Below is a small trained network, with its code and all its weights. Each question gives an input and a class and asks what happens when units are switched off, that is, made to give their printed mean instead of their output.

import numpy as np


def w(rows, s, z=0):
    codes = np.array(rows[::2]) - 128.0
    scale = np.full(codes.shape[1], s)
    scale[-1] = z or s
    return codes * scale


def f(y):
    return y / 2 * (1 + np.tanh(0.7978845608 * (y + 0.044715 * y**3)))


def log_softmax(a):
    a = a - a.max(-1, keepdims=True)
    return a - np.log(np.exp(a).sum(-1, keepdims=True))


def net(x, mask):
    res = np.array(x, float).reshape(1, 6) / 4 @ E
    y = f(res @ A[0][:, :-1].T + A[0][:, -1])
    res = res + np.where(mask, y, B[0][:, -1]) @ B[0][:, :-1]
    return log_softmax(res[-1] @ U[:, :-1].T + U[:, -1])


A, B = {}, {}
E = w([
[61,185,44,147],'x0',
[239,136,60,160],'x1',
[128,131,127,130],'x2',
[151,187,122,2],'x3',
[133,131,131,130],'x4',
[127,126,131,129],'x5',
],0.0078)
A[0] = w([
[67,156,206,132,107],'N1',
[114,115,140,218,41],'N2',
[195,148,92,146,77],'N3',
[138,148,114,53,52],'N4',
[157,103,174,131,134],'N5',
[93,38,94,190,77],'N6',
[87,176,71,142,78],'N7',
[214,117,81,157,103],'N8',
[206,154,81,141,83],'N9',
[81,191,73,144,82],'N10',
[68,175,27,145,88],'N11',
[192,133,85,141,57],'N12',
[152,195,132,70,88],'N13',
[55,126,186,102,50],'N14',
[139,152,111,68,114],'N15',
[119,103,129,184,80],'N16',
[149,83,160,109,35],'N17',
[86,169,65,134,63],'N18',
[149,162,114,51,93],'N19',
[57,108,176,97,22],'N20',
[154,86,173,111,30],'N21',
[197,104,55,117,70],'N22',
[175,76,187,106,54],'N23',
[80,175,50,147,82],'N24',
[144,82,150,254,139],'N25',
[148,174,125,63,78],'N26',
[82,173,54,150,97],'N27',
[117,160,157,86,28],'N28',
[148,147,109,46,72],'N29',
[205,98,216,120,71],'N30',
[49,68,142,68,74],'N31',
[201,158,105,155,67],'N32',
[63,160,199,152,254],'N33',
[118,152,163,145,222],'N34',
],0.0089,0.0065)
B[0] = w([
[74,104,42,148,162],'N1',
[56,190,229,160,150],'N2',
[64,116,109,124,154],'N3',
[105,145,155,143,143],'N4',
[161,105,133,108,152],'N5',
[111,233,235,186,173],'N6',
[151,73,184,96,150],'N7',
[56,95,69,119,187],'N8',
[22,96,82,155,173],'N9',
[149,65,179,83,159],'N10',
[165,86,184,85,191],'N11',
[20,71,105,165,145],'N12',
[89,187,195,209,165],'N13',
[45,65,73,182,146],'N14',
[135,164,155,179,160],'N15',
[86,171,157,92,139],'N16',
[88,82,170,115,115],'N17',
[133,55,180,98,144],'N18',
[87,186,194,227,171],'N19',
[14,66,100,170,135],'N20',
[75,64,187,105,119],'N21',
[28,105,104,153,164],'N22',
[131,44,186,115,143],'N23',
[165,46,230,67,169],'N24',
[132,201,158,133,236],'N25',
[83,180,192,201,157],'N26',
[171,84,198,79,172],'N27',
[79,111,154,165,117],'N28',
[61,174,194,195,160],'N29',
[133,70,168,74,169],'N30',
[99,99,86,178,150],'N31',
[1,59,102,138,151],'N32',
[156,153,46,108,254],'N33',
[183,154,66,89,201],'N34',
],0.0063,0.006)
U = w([
[174,154,95,126,254],'0',
[111,253,228,224,30],'1',
[185,149,54,101,219],'2',
[36,40,11,157,19],'3',
[203,5,222,52,38],'4',
[208,180,52,120,173],'5',
],0.0072,0.0092)

Each question gives the input, the list of numbers given to net, and the class t.
The units are the neurons (one row each of A and B). Each row of codes is followed by its name. A weight is (code - 128) times the scale printed after its matrix; where a second scale follows, it is the last column's (A, B and U).
mask holds one flag per neuron, in row order. A switched-off neuron (its flag False) gives its mean, the last column of its row in B, instead of its output. The means were averaged over made-up inputs and are rounded, as every weight is.
A unit's drop is (log p(t) with every unit on - log p(t) with that unit switched off) / (log p(t) with every unit on - log p(t) with every unit switched off).
The circuit of an input: a set's keep is (log p(t) with only the set's units on - log p(t) with every unit switched off) / (log p(t) with every unit on - log p(t) with every unit switched off). Starting from the 12 units with the biggest drops (on a tie, the unit counted first), units are removed one at a time, each time the one whose removal leaves the highest keep (on an exact tie, the one counted first), for as long as the keep stays at least 0.8.
circuit, biggest first: the units of the circuit, biggest drop first
top k neurons: the k neurons with the biggest drops, biggest first
drop when u is switched off: that unit's drop, to one decimal
input [2,-8,-3,8,1,-6], class 1: circuit, biggest first -> [N19 N13]
input [1,0,5,-8,-1,7], class 1: circuit, biggest first -> [N6]
input [-6,1,-7,-8,-3,-3], class 1: top 2 neurons -> [N6 N25]
input [-5,-7,7,-6,1,-6], class 2: circuit, biggest first -> [N33 N34]
input [4,-8,-2,-1,-6,-2], class 3: circuit, biggest first -> [N14 N1]
input [6,-8,4,7,-2,8], class 3: circuit, biggest first -> [N14 N20]
input [-3,6,5,-4,-2,-2], class 3: circuit, biggest first -> [N8 N32 N9]
input [-2,6,2,-5,5,4], class 3: circuit, biggest first -> [N8 N32]
input [4,-8,2,4,-5,-4], class 3: top 4 neurons -> [N14 N20 N1 N31]
input [-2,-7,1,1,-5,7], class 3: drop when N20 is switched off -> 0.2
input [2,3,6,6,-2,-6], class 1: drop when N14 is switched off -> 0.0
input [-6,-5,-2,8,0,6], class 1: drop when N29 is switched off -> 0.1
